Below is a small trained network, with its code and all its weights. Each question gives an input and a target symbol and asks what happens when units are switched off, that is, made to give their printed mean instead of their output.

import numpy as np


def w(rows, s, z=0):
    codes = np.array(rows[::2]) - 128.0
    scale = np.full(codes.shape[1], s)
    scale[-1] = z or s
    return codes * scale


def f(y):
    return np.maximum(y, 0)


def softmax(a):
    e = np.exp(a - a.max(-1, keepdims=True))
    return e / e.sum(-1, keepdims=True)


def log_softmax(a):
    a = a - a.max(-1, keepdims=True)
    return a - np.log(np.exp(a).sum(-1, keepdims=True))


def net(x, mask):
    ids = ['αγεζηθλμξπτφψω'.index(c) for c in x.split()]
    T = len(ids)
    res = E[ids] + P[:T]
    r = res
    for j in range(2):
        rows = slice(3 * j, 3 * j + 3)
        q, k, v = (r @ M[0][rows].T for M in (Q, K, V))
        z = softmax(np.where(np.tri(T) > 0, q @ k.T / 3**0.5, -1e9)) @ v
        o = O[0][rows]
        res = res + np.where(mask[j], z, o[:, -1]) @ o[:, :-1]
    y = f(res @ A[0][:, :-1].T + A[0][:, -1])
    res = res + np.where(mask[2:14], y, B[0][:, -1]) @ B[0][:, :-1]
    return log_softmax(res[-1] @ U[:, :-1].T + U[:, -1])


Q, K, V, O, A, B = {}, {}, {}, {}, {}, {}
E = w([
[98,194,105,178],'α',
[95,190,91,185],'γ',
[205,140,131,70],'ε',
[161,71,57,178],'ζ',
[129,97,141,129],'η',
[108,140,122,152],'θ',
[106,161,109,139],'λ',
[77,147,163,148],'μ',
[97,92,167,128],'ξ',
[252,149,88,97],'π',
[36,211,224,123],'τ',
[84,199,193,93],'φ',
[77,141,173,150],'ψ',
[30,116,155,195],'ω',
],0.014)
P = w([
[178,123,170,87],'0',
[120,111,98,94],'1',
[201,182,207,203],'2',
[130,39,158,129],'3',
[92,135,29,135],'4',
[208,254,135,204],'5',
[138,43,142,99],'6',
],0.0099)
Q[0] = w([
[103,79,152,185],'h1',
[254,106,13,222],'h1',
[138,124,224,60],'h1',
[170,188,13,151],'h2',
[128,200,75,225],'h2',
[138,76,227,112],'h2',
],0.0059)
K[0] = w([
[79,149,134,90],'h1',
[198,111,55,172],'h1',
[94,168,43,130],'h1',
[74,74,162,148],'h2',
[33,131,83,164],'h2',
[50,81,65,1],'h2',
],0.0086)
V[0] = w([
[125,255,139,38],'h1',
[86,236,163,169],'h1',
[71,130,174,64],'h1',
[55,87,195,87],'h2',
[29,175,138,221],'h2',
[67,132,200,171],'h2',
],0.0089)
O[0] = w([
[50,176,101,208,252],'h1',
[123,183,174,150,221],'h1',
[134,167,107,46,110],'h1',
[57,162,173,2,95],'h2',
[178,103,174,61,136],'h2',
[198,170,203,3,157],'h2',
],0.0078,0.0029)
A[0] = w([
[158,92,60,150,250],'n1',
[34,142,96,103,200],'n2',
[247,193,141,125,155],'n3',
[177,151,195,168,170],'n4',
[166,210,119,155,157],'n5',
[125,57,109,38,193],'n6',
[175,67,146,177,48],'n7',
[144,97,157,113,255],'n8',
[156,78,139,154,88],'n9',
[160,150,188,186,197],'n10',
[120,159,210,121,56],'n11',
[64,197,148,159,95],'n12',
],0.013,0.0052)
B[0] = w([
[123,130,196,184,245],'n1',
[246,185,161,170,205],'n2',
[81,35,227,156,249],'n3',
[14,56,58,55,236],'n4',
[181,38,153,119,250],'n5',
[75,222,197,167,170],'n6',
[121,194,71,37,184],'n7',
[84,238,74,107,188],'n8',
[137,116,80,52,164],'n9',
[128,125,12,3,255],'n10',
[101,63,142,208,214],'n11',
[201,62,141,71,241],'n12',
],0.0067,0.0087)
U = w([
[60,57,47,56,72],'α',
[90,56,96,115,69],'γ',
[156,39,164,254,147],'ε',
[105,115,67,130,13],'ζ',
[114,157,165,153,159],'η',
[104,138,77,109,131],'θ',
[198,147,103,97,253],'λ',
[112,122,128,123,30],'μ',
[143,177,144,125,183],'ξ',
[162,121,49,178,241],'π',
[139,127,174,103,65],'τ',
[224,141,177,116,84],'φ',
[106,134,123,118,102],'ψ',
[81,162,136,130,94],'ω',
],0.0081,0.0038)

Each question gives the input, a string of symbols that net reads in full, and the target symbol t.
The units are the heads (3 rows each of Q, K, V and O) and the neurons (one row each of A and B). Each row of codes is followed by its name. A weight is (code - 128) times the scale printed after its matrix; where a second scale follows, it is the last column's (O, A, B and U).
mask holds one flag per unit, heads first, then neurons. A switched-off unit (its flag False) gives its mean, the last column of its rows in O or B, instead of its output. The means were averaged over made-up inputs and are rounded, as every weight is.
A unit's drop is (log p(t) with every unit on - log p(t) with that unit switched off) / (log p(t) with every unit on - log p(t) with every unit switched off).
The circuit of an input: a set's keep is (log p(t) with only the set's units on - log p(t) with every unit switched off) / (log p(t) with every unit on - log p(t) with every unit switched off). Starting from the 12 units with the biggest drops (on a tie, the unit counted first), units are removed one at a time, each time the one whose removal leaves the highest keep (on an exact tie, the one counted first), for as long as the keep stays at least 0.8.
circuit, biggest first: the units of the circuit, biggest drop first
unit that matters most: the unit with the biggest drop
k most important neurons: the k neurons with the biggest drops, biggest first
heads that matter: for each layer, one digit per head in row order, 1 if its drop is at least 0.15 and else 0, layers parted by /
input π π α π, target π: 2 most important neurons -> [n7 n3]
input τ λ θ, target α: unit that matters most -> n4
input τ γ φ, target α: circuit, biggest first -> [n4 n10]
input π θ τ, target α: circuit, biggest first -> [n10 n4]
input ψ τ ξ, target α: circuit, biggest first -> [n4 n10]
input α ψ τ, target α: circuit, biggest first -> [n4 n10]
input τ π τ η τ, target φ: circuit, biggest first -> [n2 n12 h1]
input μ ζ λ, target α: 3 most important neurons -> [n4 n10 n2]
input π λ λ π ξ, target ε: heads that matter -> 01
input ζ λ μ ε π, target ε: circuit, biggest first -> [n3 n10]
input α λ ε τ ω η, target α: circuit, biggest first -> [n4 n10 n2]
input π μ π ε, target π: circuit, biggest first -> [h2 n3]
input π ε π ζ τ, target φ: circuit, biggest first -> [n2 n12 n4]
input θ φ ω ξ ψ μ, target α: circuit, biggest first -> [n4 n10 n2]
input π γ θ π γ, target ε: heads that matter -> 00
input θ θ ζ λ φ ξ, target α: heads that matter -> 00
input α α ζ, target α: heads that matter -> 00
input ξ π π ζ ζ, target ε: heads that matter -> 01
input π μ π λ ξ φ, target α: heads that matter -> 00
input α ξ λ ψ π γ, target α: circuit, biggest first -> [n10 n4 n2 h2]
input λ π ω, target α: most important neuron -> [n10]
input μ φ η π θ γ, target α: circuit, biggest first -> [n10 n4 h2]
input π η π π μ, target ε: heads that matter -> 01
